Here is a tiny trained network, its code and every weight. The questions are about switching its units off for an input and a class, where a switched-off unit gives its printed mean instead of its output.

import numpy as np


def w(rows, s, z=0):
    codes = np.array(rows[::2]) - 128.0
    scale = np.full(codes.shape[1], s)
    scale[-1] = z or s
    return codes * scale


def f(y):
    return y / 2 * (1 + np.tanh(0.7978845608 * (y + 0.044715 * y**3)))


def log_softmax(a):
    a = a - a.max(-1, keepdims=True)
    return a - np.log(np.exp(a).sum(-1, keepdims=True))


def net(x, mask):
    res = np.array(x, float).reshape(1, 6) / 4 @ E
    y = f(res @ A[0][:, :-1].T + A[0][:, -1])
    res = res + np.where(mask, y, B[0][:, -1]) @ B[0][:, :-1]
    return log_softmax(res[-1] @ U[:, :-1].T + U[:, -1])


A, B = {}, {}
E = w([
[65,254,51,109,156],'x0',
[153,102,131,158,175],'x1',
[144,181,201,66,72],'x2',
[87,43,155,120,232],'x3',
[202,129,95,13,107],'x4',
[92,68,111,131,249],'x5',
],0.0072)
A[0] = w([
[184,4,158,120,144,86],'neuron 1',
[112,190,180,98,31,77],'neuron 2',
[120,102,46,61,197,255],'neuron 3',
[181,43,113,215,79,115],'neuron 4',
[32,190,116,10,133,110],'neuron 5',
[190,199,172,62,48,183],'neuron 6',
[182,134,211,3,113,129],'neuron 7',
[55,213,32,192,126,228],'neuron 8',
[136,19,205,160,109,148],'neuron 9',
],0.0079,0.0031)
B[0] = w([
[178,99,92,94,190,214],'neuron 1',
[121,168,128,1,28,214],'neuron 2',
[79,188,167,81,63,226],'neuron 3',
[138,146,127,224,189,184],'neuron 4',
[74,137,187,210,126,202],'neuron 5',
[99,201,159,75,35,254],'neuron 6',
[44,138,106,75,149,219],'neuron 7',
[96,136,139,150,153,254],'neuron 8',
[131,109,68,191,172,221],'neuron 9',
],0.0092,0.0068)
U = w([
[144,206,148,25,8,165],'0',
[254,24,90,135,121,1],'1',
[107,208,175,216,108,200],'2',
],0.0095,0.0011)

Each question gives the input, the list of numbers given to net, and the class t.
The units are the neurons (one row each of A and B). Each row of codes is followed by its name. A weight is (code - 128) times the scale printed after its matrix; where a second scale follows, it is the last column's (A, B and U).
mask holds one flag per neuron, in row order. A switched-off neuron (its flag False) gives its mean, the last column of its row in B, instead of its output. The means were averaged over made-up inputs and are rounded, as every weight is.
A unit's drop is (log p(t) with every unit on - log p(t) with that unit switched off) / (log p(t) with every unit on - log p(t) with every unit switched off).
The circuit of an input: a set's keep is (log p(t) with only the set's units on - log p(t) with every unit switched off) / (log p(t) with every unit on - log p(t) with every unit switched off). Starting from all 9 units, units are removed one at a time, each time the one whose removal leaves the highest keep (on an exact tie, the one counted first), for as long as the keep stays at least 0.8.
circuit, biggest first: the units of the circuit, biggest drop first
k most important neurons: the k neurons with the biggest drops, biggest first
drop of u: that unit's drop, to one decimal
input [7,-3,-1,5,7,5], class 2: circuit, biggest first : (neuron 5)
input [-4,4,1,-5,7,7], class 1: 2 most important neurons : (neuron 2; neuron 1)
input [-3,0,-5,1,-6,-5], class 1: circuit, biggest first : (neuron 6; neuron 3)
input [7,-7,6,5,6,6], class 2: 3 most important neurons : (neuron 5; neuron 2; neuron 6)
input [-2,1,-2,-4,3,4], class 1: circuit, biggest first : (neuron 6; neuron 2)
input [4,-7,-8,0,3,-5], class 2: circuit, biggest first : (neuron 2; neuron 8)
input [8,2,4,-7,-1,6], class 2: 2 most important neurons : (neuron 5; neuron 8)
input [8,-4,-5,-6,-1,-1], class 2: 2 most important neurons : (neuron 8; neuron 5)
input [5,-1,1,4,3,3], class 2: 3 most important neurons : (neuron 2; neuron 5; neuron 6)
input [7,-7,4,-4,-4,6], class 2: 2 most important neurons : (neuron 5; neuron 8)
input [-7,-7,3,-2,4,8], class 1: drop of neuron 2 : 0.2
input [-5,8,-2,-6,1,-1], class 1: drop of neuron 3 : 0.1
